In the rows, 128 means zero.
Each row has two labels, one from each of two sets.
[112  24 128 138  91 181 134 143  87 135 114 170  89  58  72 147 107 108
 169   4 109 189 107 166 123 120 127 146 129 113 160  99 131]
(22) jh
[127 117 127 129  93 147 129 137  91 134 129 151 116 107 113 147 112 125
 142 103 148 139 114 139 122 123 120 120 144 120 148 128 113]
(28) jh
[144 132 159 106 151 112 175  74 142 154 134 166 105 111 169 135 134 138
 159 137 134 121 121 146 135 115 168 143 133 168 151 122  96]
(22) bq
[108 127 181 133 193  11 150 110  55 141 132 145 120 105 168 119 109 125
 176 175  79 144 163 127 112 138 172 126  94 157 101 126 117]
(32) ph
[127 124 132 104 114 114 152  88 121 149 130 151 127 122 130 149 113 116
 127 120 139 115 111 145 125 134 163 121 128 150 147 125 111]
(22) jh
[159 166  79 131 119 154 131 132 164 123 114 109 143 172 117 133 132 140
 104 140 175 102 110 142 145 121 109 129 138 140 151 128 100]
(28) ph
[146 138 161 121 133 123 136  94 100 153  99 182 137 144 159 161  99 129
 120 124 110 126 116 150 108 126 179 122  87 176 115 130 110]
(22) jh
[112  52 187 119 129 142 154  82  50 138 152 186  85  68 124 140  97 124
 185  14  66 181 126 166  95 123 203 126 116  97 155 130 106]
(22) jh
[109  69 173 117 135 134 144  94  77 144 142 172 111  86 120 150 126 117
 177  73  95 169 122 141 109 122 177 129 113 124 134 103 111]
(22) jh
[135 138 173 125 212  95 173  56 113 158 140 146 111 108 189 138 127 147
 168 170 116 104 154 140 115 116 214 108  97 199 138 114  76]
(22) ph
[139  95 173 120 171 125 156  79 118 133 133 155 112  99 155 147 126 131
 171  96  83 135 121 140 109 130 210 125  92 160 147  87  93]
(28) ph
[144 106 142 114 107 132 142  81 128 146 136 163 126 120 133 156 117 134
 133 100 145 153  99 149 115 127 171 118 115 163 150 118 101]
(23) jh
[140  50 131 127 135 164 127 136 145 127 108 151  93  79 116 129 119 101
 182  24  98 168 104 147 123 152 145 143 112  88 147  81 113]
(23) ph
[128  54 182 115 200 124 168  90 116 140 133 167  86  57 153 132 129 116
 174  57  59 162 126 166 121 119 209 136 100 133 140  87 104]
(22) ph
[151 114 137 135 140 149 132 122 140 123  97 127 123 157 133 141 128 125
 150 101 113 132 121 145 131 124 152 139 112 142 135 104 116]
(23) ph
[129 168 192 132 207 106 147  49  95 141 145 125 128 142 186  87 114 147
 150 218 114 122 180 120  99 126 183 115  94 175 110  83 102]
(32) ph
[142 125 139 118 149 118 129  86 144 134 122 149 114 132 141 136 122 121
 151 129 108 134 114 149 126 121 175 146 104 164 140 118 108]
(22) ph
[146 117 148 116 141 139 115 109 149 135 118 165 129 113 140 139  96 119
 146  89 115 143 106 152 132 107 152 127 107 149 139 103 116]
(22) ph
[139  72 126 116  82 143 140 114 124 154 113 168 113  96 106 168 110 111
 149  43 139 145  75 169 136 109 144 129 126 111 159 108 121]
(22) jh
[142 154 138 119 146 110 123 115 142 139 125 159 125 136 162 163 117 138
 142 123 103 129  85 150 132 118 144 120 113 163 134 138 116]
(22) ph
[150 146 141 114 143 118 144 103 149 139 117 146 119 135 160 133 114 126
 135 132 131 125 113 143 132 108 147 123 114 156 135 123 112]
(22) ph

Each row has two labels, one from each of two sets.
[113 119 128 137 121 135 134 123 142 134  97 153 149 126 130 105 148 128
 123 139 165 145 139 117 105 131 112 118 132 111 136 130 108]
M [33]
[ 97 101 114 135 130 132 129 116 174 128 100 141 136 131 126 127 160 126
 142 119 130 130 141 123 125 113 132 110 126 106 136 130 143]
M [33]
[113  82 156 150  83 113 143 135 170 135 111 134 133 144 193 134 151 114
 147 124 148 153 142 114 120  99  96 120 136 107 138 146 118]
M [37]
[119  99 136 147  94 119 138 126 162 123 123 114 139 163 122 127 154 122
 135 139 141 140 138 117 121 119 107 121 136 121 141 141 128]
M [24]
[113 118 137 124 128 119 116 132  95 148 145 130 103 153 129 146 142 152
 112 103 141 138 132 125 130  92 137 108 135 128 135 133 129]
X [24]
[100 145 116 112 187 127 109 104 106 139 115 158 110 120 132 124 144 149
 117  99 104 149 130 143 113 109 154 122 133 119 127  95 145]
X [31]
[116 132 129 143 132 113 133 105 127 133 148 127 109 148 130 139 100 148
 110  94 129 147  92 133 119  95 120 109 152 138 144 151 155]
X [24]
[ 99 158  85 115 198 132 120 135 138 128 113 150 122 117 125 124 141 150
 120 105 117 134 122 125 141 128 160 127 130 115 141 126 171]
X [31]
[100 132 119 151  16 146 156 133 198 123  57 132 159 116 127 109 121 133
 146 118 144 120 133 115 117 138 116 138 153 111 151 133 145]
M [31]
[127 116 148 140 104 120 130 124 118 131 151 128 111 146 130 135 108 134
 106 131 158 141 106 131 123 106 122 122 141 122 140 151 122]
X [27]
[127  91 144 146  95 111 126 124 173 120 132 123 132 143 125 152 129 117
 145 124 130 129 134 127 110 123  92 133 133 122 133 138 123]
M [37]
[154 112 180 150 105 114 110 118 126 134 146 153  97 140 126 117 140 147
 115 141 150 147 117 132 112  84 119 114 150 120 131 140 128]
X [24]
[138  85 171 161  87 104 138 120 172 138 124 133 129 134 117 127 146 103
 142 155 171 118 140 118 120 104  91 121 150  99 137 152 118]
M [24]
[124 120 153 147 115 118 129 129 115 143 167 136 106 153 140 145  75 127
 103 106 158 152 109 141 128 102 130 122 148 137 148 145 133]
X [27]
[ 99 140 112 140 125 136 150 131 159 136  98 115 143 129 122 136 135 128
 149 119 132 127 149 117 135 132 121 132 128 117 143 133 139]
M [33]
[128  91 145 139  82 104 125 128 174 127 135 128 120 151 118 144 140 103
 147 119 137 138 127 120 120 106  99 123 137 122 137 152 126]
M [24]
[123  80 144 152  81 111 137 126 160 130 118 131 136 147 120 143 134 117
 141 128 154 140 133 127 108 111  87 124 140 126 130 144  94]
M [24]
[125 116 156 161 124 119 117 108 134 135 137 149  96 146 128 124 126 141
  97 118 155 145 115 130 123  92 135 112 144 120 144 142 140]
X [24]
[125 105 151 145 124 107 118 100 127 137 143 148  95 142 126 130 115 134
 110 112 150 155 109 147 118  88 132 108 145 125 140 144 135]
X [24]
[108 111 120 132 154 137 134 117 157 119  99 142 145 120 119 109 158 129
 146 118 123 130 140 122 111 130 120 130 132 103 137 117 129]
M [31]
[ 84 149 103 117 182 132 127 108 129 121 118 152 126 130 121 117 128 150
 110 100 125 125 118 129 133 106 149 116 129 119 168 115 153]
X [31]
[111 166 113 133 165 143 136 130 117 125 128 160 122 127 140 107 130 149
 100 127 146 135 129 133 133 129 151 128 121 126 140 118 135]
X [31]
[114  93 137 138 101 107 127 121 145 126 127 131 121 154 119 148 140 133
 140 114 128 149 132 128 125 100  97 135 150 114 134 135 125]
M [37]
[ 89 141  89 111 172 129 151 139 144 124 108 130 129 128 118 143 129 152
 127  99 105 127 126 133 140 121 144 117 106 122 137 129 163]
X [31]
[112 139 110 156 147 141 148 129 154 127  87 126 144 109 120 115 140 143
 139 132 131 111 150 116 122 144 120 121 135 114 133 118 136]
M [33]
[115 110 103 129 150 131 137 126 173 116  77 139 146 113 122  96 152 140
 163 137 128 128 155 121 107 150 117 134 134 112 121 109 134]
M [31]
[118 127 135 155 140 154 149 149 174 137  83 152 145 108 127  94 142 136
 127 147 161 129 145 124 114 122 131 121 139 101 149 130 132]
M [31]
[116 121 116 145 126 144 138 131 169 121  93 145 156 126 128  97 145 134
 132 133 145 129 145 114  99 134 115 118 124 107 118 123 117]
M [33]
[124 103 149 165  97 118 130 126 162 136 119 115 128 148 123 143 129 117
 142 122 152 138 136 121 126 115 109 117 141 122 144 147 130]
M [24]
[126 112 135 143  88 118 142 124 165 128 129 134 142 146 136 132 127 111
 132 128 139 140 122 124 116 119 107 137 140 114 137 139 117]
M [24]
[128  95 139 147  81 108 133 114 159 128 142 114 126 154 129 159 124 100
 151 122 129 142 128 125 122 121  89 146 129 132 140 139 115]
M [24]
[139 119 167 141 141 112 127 108 135 133 126 150 101 130 130 120 141 128
 119 142 155 151 124 128 131  97 131 116 150 131 138 140 140]
X [24]
[125  92 161 146 119 104 123 109 124 143 140 122 113 151 130 128 124 132
 112 118 153 151 116 127 109  95 132 113 139 118 152 145 130]
X [24]

Each row has two labels, one from each of two sets.
[100 109 117 110 101 183 135 115 110 134  94 132 120  96 129 109 133 124
 128 130 148 132 187 103 125 106 114 244 136 125 106  99 166]
D <77>
[109 123 140 113 124 129 119 102 143 136 125 122 134  82 141 113 140 130
 125 120 177 140  61 152 123 133 119 145 122 138  86 116 208]
C <77>
[100 121 129 124 125 104 110 115 140 130 172 123 119  93  97 128 108 121
 134 127 130 122 132  64 146 149 118   3 137 135  84 127 174]
D <74>
[100 132 129 109 135 161 132 129 133 135  93 113 136 115 104 132 158 113
 116 123 116 140  96 153 127 135 119 163 113 145 181 121 252]
C <77>
[ 85 136 123  92 114 140 115 106 140 127 157 100 136 110 111 119 128 124
 137 128 185 159 152  89 153 123 120  68 138 133 101 124 203]
W <74>
